Each row is followed by its class.
[ -99  196   77   98  -31   17   23  -38    4   48   16   13  -89  -35
   89  -79 -110  115   22   -6   17 -117 -102   48  -25  -58   54  -88
 -176 -112  158  -96   86  135  132  145   14]
Tabil
[ -62  281   42   80   19    9  -14 -283  133  -64 -137 -123  134  125
  125   33 -176  -93  143    3   65 -225 -188 -117 -141 -124 -130 -116
  -89  -78    0 -121   84   59   51   38   70]
gamil
[ -39   39 -242  -51  154 -173 -281   61  -15   88 -127 -160  111 -120
  205  125  291   65   77    0 -138  221 -166 -156  -28   18  -92 -149
   81  -12   53  114 -207   10 -381   -1  146]
zat
[ 135 -211 -423 -214   51  -36   -1  314  -65 -241  161    3    9 -101
   76   59  272 -155   59  229  -84  -34  274  278  189    0  118   69
  202  214  -58  -26   21 -165 -178  -86  -86]
zat
[ 117  -66 -178  -75   74 -127 -194  -59 -117   59  -23 -305  218   76
   75   34  158  -12  155   57 -175   83   32   33  -94   24  -61 -133
   31  -92 -108   61  -57   63 -107 -166   91]
vavek
[-114  569  239  254   91   67  183 -209  283 -116  -19   86   50 -354
  188   59 -192   24  -51   50  186 -262 -272 -500   82  131 -171   91
 -269 -168  216   11  107  141  -13  194  -43]
Tabil
[  39  -20 -203 -128 -105  155  441  197   -2 -301  183  -11   29  136
 -120 -137 -191 -134  163  206  -91 -441  232  268  211 -109  161    4
  112   75 -241 -171  244 -304  209   -7  -80]
temul
[ -74   24    3  -38 -269  189  308  -90  -34 -141  131   44  -68  186
  -18 -220 -434 -129   46  119   -8 -394  257  367   78 -136  305   17
  -11   60 -104 -244  226  -82  238    6   -1]
temul
[-104  163  318  351   -7 -212 -313  -72  -66  143  124   11 -173 -388
  257   75  120  133 -153 -142    5  242 -199 -369  -94  177 -115  -90
 -314  -72  214  129 -188  248   55  177   41]
Tabil
[ -52  -44 -225   40 -125  203  224  284  -43 -292  200 -227  127  114
  145 -136  -23 -215  200  337 -100 -409  281  503   28  -34   83  -89
  -56   52 -149 -329  385 -232  278  131  -52]
soz
[  24 -168  -52 -302 -160  168  133   10 -132   22  104  135   -3  273
 -252 -123 -169  -77   -6    8   -2 -199  172  321   70 -301  354 -139
  211  172 -243 -118  146 -153  332 -107  -12]
vavek
[ -19   73   29  -47 -224   86  188  -76  -64  -56  -11  124  -93  138
  -43 -121 -353   -7   40  -13   29 -257  175  197   18 -219  239  -67
  -42   44  -91 -170   80   20  339  -60   66]
gamil
[ -55   13 -233  -58  120 -108 -115  129  -21 -125  -52   35   57 -250
  247  124  207   -5   29   85   30  -77  -39  -33  188  100  -51   85
  123  148   61   67  -34  123 -222    5   78]
soz
[  28  270  -10  100   79  -56  120 -307  232 -233 -112 -186  158  158
   -4  -15 -232  -80  229  111  129 -403 -215  -99  -44  -14 -212   58
  -61 -187  -34 -187  162  -60  -12   81    8]
pigi
[  74 -150 -398 -104  287  -21 -219   62  111 -216 -162 -112  168   52
  200  283  307 -171  176   85  -79   93   10   64  -47  -47 -155  -26
  247  127   46   12  -64  -57 -376  -79   64]
vavek
[  12 -194  265 -231 -132  -33  -66 -474 -131  320 -163   34   -2  619
 -398 -205 -380  124   76 -191   51  -38 -140  304  -81 -316  175 -134
  232  -18 -144  -25 -122   53  105  -78   98]
gamil
[ -88  114 -124  148  151   10  -88   54   74 -170    4  -50  102 -163
  232  135  200  -14    3  198   26  -27  -62  -51   47  143 -120  -20
  -92   29  139  -56    5   76 -176  147  -59]
bofid
[ 183 -116 -359 -223    3    7  -30  -44  -59  -44  -10 -372  313  310
   50  -93   77  -65  273  176 -186 -137  133  175 -190  -19    0  -37
   55  -73 -384 -127  152 -194   32  -96  194]
kines
[ -78   25 -147    2  -81  133  176  223   31 -171   41   77  -93  -20
   11  -25   -9 -129   39   76   15 -157  184   71   90  -77  147   46
  -92   21  -69 -166  160 -113  184   27  -93]
pigi
[ -97  254  183  101  -60  -88   33 -126  -20   57   22  231 -140 -265
  258   80 -182  130 -245  -97   82   21 -194 -290  134   -7  117   50
 -158   82  238  101 -227  269  -15  172  195]
Tabil
[-100  220  -97  -92 -110   35  212   64   41 -257  -21   94   30  -40
  138   37 -238 -127   26   99   58 -314  136   12  133 -125   87  -43
  -77   77   35  -52   40   11  116   -9  136]
pigi
[ -41  402  135  274  252  -84 -110 -325  261 -139 -134 -102   98 -214
  217  161   36   94    1  -30   96  -36 -413 -458  -59  213 -374   35
 -198 -251  211   -7  -11  102 -177  172   25]
barus
[  58 -569 -553 -617 -186   71 -117  527 -324  -85  118  133  -66  291
  -44  -66  285 -200   44  142 -188  -76  375  899  272 -325  487 -164
  444  542 -289  -44   37 -133  156 -230   54]
zat
[ -92  -30  154   82    9 -106 -272 -196 -110  200 -227  224 -148  -59
   26  123   46  122 -135 -298   72  250 -343  -66   11 -103  -52  -93
  118   94  130  184 -217  195 -145  -41  116]
temul
[ -76  251  596  320 -173   23  221 -390   44  147  -62  361 -256  -39
 -240 -121 -457  213 -293 -206  259    9 -302 -338   15   32  106   81
 -269 -187  124  -23 -136   57  323  199  -73]
Vip
[  50 -156   43  -97 -111  -44 -144   11 -144   41  148  -18  -44  127
  -65  -76   17   -1   21   37  -63  -26  229  150 -118  -46   70  -78
  -51    3 -143   49  -42   49  281  -98   24]
zat
[   3 -263   63 -132 -110   23 -184   75 -317  301  -33  177 -154  217
 -141 -112   26   87  -73 -168 -159  196  -19  567  -29 -254  312 -338
  230  170  -38  -22  -20   -3  327  -33  129]
Vip
[  19    9  289   92 -205   32   51 -183  -95   82  190   34  -75  132
 -153 -209 -224   -7  -71   60   75 -120   18   26  -49  -49  126   29
 -182  -66 -100  -93   48  -46  323   74  -71]
zat
[  40 -319 -135 -115   -1  -79 -152  243 -216   48  -49  229 -141 -116
 -102   50  235  110  -39  -43  -46  216   79  190  196  -24  200  -90
  235  147   29  198 -167    3   -4 -200  -57]
vavek
[ -32   59 -107  -85  145 -124  -29  -95  124 -140 -200  -81  130   89
   -1  102  -90  -46  111    1   73  -84  -96   66  112  -46 -132  -49
  183   -8   63   68 -161   72 -289  -15   60]
kines
[  15 -407 -186 -317  -19  -60 -264  143 -221  148   27  217 -124   28
 -123   27  171   46 -131 -123  -56  173   98  307  169 -159  269  -33
  455  316  -66  142 -127   56  -23 -168   88]
temul
[-143  310 -141  278  185    1  -29  170  146 -263  -36 -156  202 -382
  303  170  204  -75  126  226   53 -116 -129 -272   61  126 -268  -38
 -150  -81  156  -38  140   50 -173   99  -90]
temul
[  62 -107 -322 -166  176 -118 -117  247 -103  -65  -63  127   57 -137
  134  149  319  110   31  120  -67  178   91   81  209   60   80   21
  102  134   36   63 -157   88 -183  -10   63]
Vip
[  -6  -30   81 -123 -186  -82 -151 -160 -171  238  -24  -49  -36  175
  -24 -115 -160  110  -34 -188 -116   70  -95  158 -125 -209  237 -271
   74   20 -145   46 -105   69  207  -61  213]
kines
[ -40  104 -118  -77 -137  106  190  111   80 -250   39   58   52  -45
   80  -22 -198 -187  115  169   75 -378  192  107   37 -104  111   55
  -35   83  -24  -68  205  -62  190  -88  -16]
bofid
[-206  344  447  201 -164 -102 -103 -321  -68  267  -11  368 -315 -201
   96   29 -332  215 -237 -277   97  107 -237 -253  -20  -85  190 -110
 -228  -41  338   51 -272  342  179  171  164]
zat
[ -21  556 -102  360  338 -106   97  -14  291 -401  153 -336  316 -458
  410  212  253  -54  187  368  -18 -209  -81 -639  -19  410 -509  102
 -471 -338   89  -42   56   87 -222  204 -127]
barus
[ 182 -337 -394 -407  -39   52   33   95 -145  -77 -108 -120   65  466
 -149 -101   -7 -166  187   21 -127 -230  118  539   -8 -327  157  -82
  393  169 -249  -49   98 -124   53 -300   72]
Tabil
[  48 -226 -169 -212 -179  130  109  115 -124 -221   44 -104  -12  330
  -70 -151 -142 -119   73   89  -45 -326  175  666   37 -157  209 -173
  168   93 -127 -224  266 -127  309  -79  -25]
barus
[ -27   81    1   93   31  -27  101  223   48 -162  -25  156  -12 -241
   30  141   47  -28  -30   36   53   28   17 -105  130   -8   23  -32
    4   58   60   79  -84  -21   59  -25  -97]
Vip
[ -63    6  129 -276 -368  226  345 -202 -153   36  139  130  -70  505
 -286 -349 -588  -74   89  -14   38 -534  187  444  -21 -406  442 -151
   45    5 -318 -241  298 -122  660  -33   14]
kines
[ -51   95  -84  -23 -179   72  135  -19  -27 -149   78   95  -86  -33
  228  -35 -165 -114  -77   76  -28 -168  191  230   41  -64   90   13
 -177   67   15  -80    4   75   37   30   95]
barus
[ -68  346  115  124 -125   25  167 -343   84  -45  -62 -148   90  113
   88  -73 -338  -58   22  -11   40 -285 -140 -227 -128  -71  -58  -59
 -247 -193 -119 -142   56   20  149   76  133]
pigi
[ -12 -318  -56 -166 -145   59   35  247 -176   -3   39  208 -176   92
 -137  -59   -8    1   19  -22  -25   13  238  395  141 -108  299  -49
  165  183  -39   30   23  -94  159  -79  -77]
bofid
[  42 -130  221  -75 -248  -24 -109 -148 -279  207  152   17  -92  206
  -72 -162 -132   24 -168  -99 -127   63   12  285  -80 -121  246 -245
  -40   20 -120   34  -65  102  432  -13   52]
Vip
[ -43  217  241   70 -174   80  183 -215  -22   83   65  137 -132  146
 -100 -150 -346   49  -53 -143   57 -155    5  -48  -18 -170  152  -43
 -167  -72  -42 -103   88  -68  361   73   48]
soz
[  41 -129 -435  -79   66 -245 -336  290  -32  -76  -45 -238  159 -227
  338  195  417  -91  -21   90 -134  251    8   -5   38  120 -199  -19
   88  124    7  222 -249   84 -481  -51  167]
kines
[-196  460  155  387  207 -205 -169 -170  118    6 -170  148  -78 -527
  350  253   55  154 -117 -135   94  167 -280 -575   75  192 -247   -9
 -215 -112  381  183 -328  343 -266  137  111]
soz
[   1  194    2  315  175 -192 -209   75   74 -194  196 -233  164 -409
  372  158  341  -56  -40  255  -18   93 -141 -399  -41  299 -270  131
 -314  -45   98  -31  -50  146 -160  186  -79]
Vip
[-245  370   44  277   -4   68  115    7  171 -206  -45  -32   29 -196
  231   26 -200    9  114  150   98 -289 -107 -203   -3   55  -29    3
 -292 -161  241 -222  142   69   93  239  -24]
bofid
[ -60  239   17   -5  -80  -45  147  -55   60 -137  -23  170  -82 -175
  154   31 -206   21  -53   -7   57 -121   10  -82   97   13   46    5
 -125   17   96   66 -104   90  -33   75  117]
kines
[-197  525   64  275   64  -80 -120 -140  267   56  -23 -284  164 -221
  242   96  -13   52   63  -47  -20   29 -169 -675 -156  128 -209  -33
 -407 -297   46  -26  -17  181  -70  120   54]
temul
[  83 -102    0  -18   32 -163 -254   50 -119  -15  165 -163   63    8
   74   -1  236   11   42   51  -57   66   49  -29  -30   81  -54  -55
  -65   63 -124   53  -16   26  113   13   25]
soz
[ -38  452 -271  283  324   27  251   49  416 -616   44 -122  241 -503
  449  295  154 -181  154  419   84 -273  -10 -534  123  363 -338  219
 -259 -212  222  -50   57  -72 -333  184 -190]
barus
[ 125 -519   70 -420 -392  110  -24 -111 -346  382  115    2  -83  735
 -474 -361 -309   36   43 -116 -174  -10  280  712 -102 -331  503 -154
  230   83 -337 -107   63 -124  410 -163  114]
vavek
[ 184 -632 -219 -222   42 -180 -356  342 -313   79  -74  260 -159  -95
 -145  148  422    0  -88  -85   10  465  205  374  182  -47  178  -50
  400  344    6  325 -299   -7 -109 -255  -44]
bofid
[ -31  129  338  218  -66  130  279 -166  -49  109   93  137 -155   42
 -224 -115 -243  122    3  -98   54  -36 -106 -135  -21  -99  174  -46
 -168 -198    6 -146   57 -125  320  155 -166]
Tabil
[  53 -339  134 -161    3 -186 -364 -234 -221  371 -193  215 -224  296
 -269   18  -22  247 -137 -430    1  351 -295  199   34 -225  176 -169
  433  157   49  190 -276  103  -29  -93  167]
temul
[ -83   13  181  -18 -208  262  271  -90  -37    9   62  -20   12  350
 -257 -265 -419  -61  177   92   -2 -414  129  482  -58 -184  253 -164
   17  -27 -160 -336  333 -140  427   81  -58]
bofid
[-172  563  120  288  100  -87  -20 -155  211 -129  -68   98    3 -455
  386  208 -133   56  -28    1  105  -30 -166 -451    4   66  -99  -44
 -271  -87  344  -14 -119  258 -197  168   99]
barus
[  24   40 -477  -84  188  -16    8  336   95 -357    6  -62  206 -288
  328  201  322 -238  124  290  -11 -169  134  -65  144  101 -205  112
   33  147    1   55   93  -99 -237  -14   30]
bofid
[ -70   13  112   61  -68  -26   57  -34  -20   23   44  190 -178  -24
 -104  -58 -123  109  -49  -55   78   12   -7  -95  108  -15  172   17
  -34  -14   66   29  -52    3   94   50  -92]
temul
[ -14  128  -76   91   41  -23  -96   29   29  -65   49   30    2 -189
  106   42   50  -45   33   -1   19  -35  -10 -188   -9  -43  -49   21
    0   55    9  -53  133  -96    1   -3   54]
temul
[ -36   74  -50 -137 -144   33  -18 -182  -52   24  -65 -183  171  242
   74  -86 -160  -38   93   26  -40 -156  -36   76 -127 -121   82 -147
  -81  -94 -180  -38   47   51  142  -36  130]
kines
[ -89  -94   45   15   23  -85 -260  111 -183  207  -59   74  -82   -4
  -60   -3  165  153  -93 -117   21  223 -102  154   48  -65   55 -154
   41   24   70   65  -96  184   58   32   10]
kines
[   3  -70   -5 -111   38 -119 -181    8 -208  224 -115  252 -113  -36
  -98   23  123  167 -124 -175   10  212  -55   26  194  -85  116 -101
  172  123   34  226 -247  166  -27 -121   80]
soz
[  21  -94 -122 -127  -58   62  185  128  -48  -55   57  141  -80   72
 -139  -60  -56  -25   10   22  -40  -73  147   77   36 -157  270  -19
  120   45 -137  -62   25 -181  197  -76  -98]
Vip
[ -20 -119   -4   32  -40   17 -188  -13 -124  134   -4   39  -61   -6
   -5  -21   96   12   -8  -34  -62  102   -9  238  -41  -38  107 -117
   42   71  -33  -52  -10   49   92   13   19]
bofid
[ -79 -324   54 -211  -73   12 -301   47 -274  364  -64  141 -105  224
 -180  -44  116  155  -89 -179 -124  275  -62  354  -14 -175  286 -298
  239  155   -7   81 -145  103  119  -55  118]
vavek
[  51  113  -80    5  125 -100 -285 -155    3   44 -126 -177  159 -108
  293  149  185   33  108  -32 -164  167  -84 -173 -188  112 -163 -161
 -110  -81   21  127  -97  132 -146  -61  241]
vavek
[ -70 -122  447  -55 -298  142  129 -178 -192  335  111  172 -215  523
 -489 -342 -476  111  -83 -228    5  -63   95  444 -133 -362  421 -266
   35  -23 -174 -220  125 -128  683   37  -16]
Vip
[-176  486  176  249 -104  -20   92 -240   87  -27  -40  121 -123 -307
  367   72 -252   63 -119 -109   89 -130 -187 -390   17   57  -11   -8
 -391 -111  190  -27  -85  283   42  189  123]
Tabil
[-191  498  -18  256  159 -106  -66  -94  268 -155 -182  -55  147 -494
  447  323   85   42  -20    8   64   17 -269 -683   -1  246 -268  -45
 -286 -158  213  182 -217  248 -240  125   84]
bofid
[-188  487  236  350  -74  165  253 -226  177 -228   98 -170   90   -6
  171 -166 -374   -3  185  191  109 -514  -21 -132 -109   87  -60  -58
 -434 -291   35 -380  402  -78  403  301  -42]
soz
[ 106 -295 -191 -222  -59  -16   98  198 -163 -107   30  115  -96   12
  -81  -55   37  -77   61   89    3  -79  305  398  156  -61  190    8
  148  137  -80   92  -51   17   55 -172  -71]
Tabil
[-138  220  151  182  -84  -53  -24   42   24   54  -80   72 -165 -187
  142    8  -87   73 -111 -138   79   12 -219 -145  -52  -24   -3 -140
 -187  -16  219   26  -48  123   63  128   77]
Tabil
[ 104 -142  186 -196 -207   19  185 -357 -159  104  -76   -3  -93  538
 -268 -197 -446  -34   18 -206   42 -282 -164  384  -38 -275  140  -81
  164    3 -144  -67   34    9  227  -53   83]
Tabil
[  39   20  -83  178   87 -232 -330   71  -42  -96  108  -64   37 -414
  399  166  393   22  -90  128  -26  188  -64 -236   10  311 -267   32
 -192    0  101  228 -161  159 -222   59   33]
barus
[   3   -1 -551  -56  249  -83 -300  414   38 -231 -170  -17  100 -569
  571  375  606  -94   -2  117  -89  244  157 -143  134  220 -263   95
   -2  113  221  297 -153  262 -539 -161   87]
Tabil
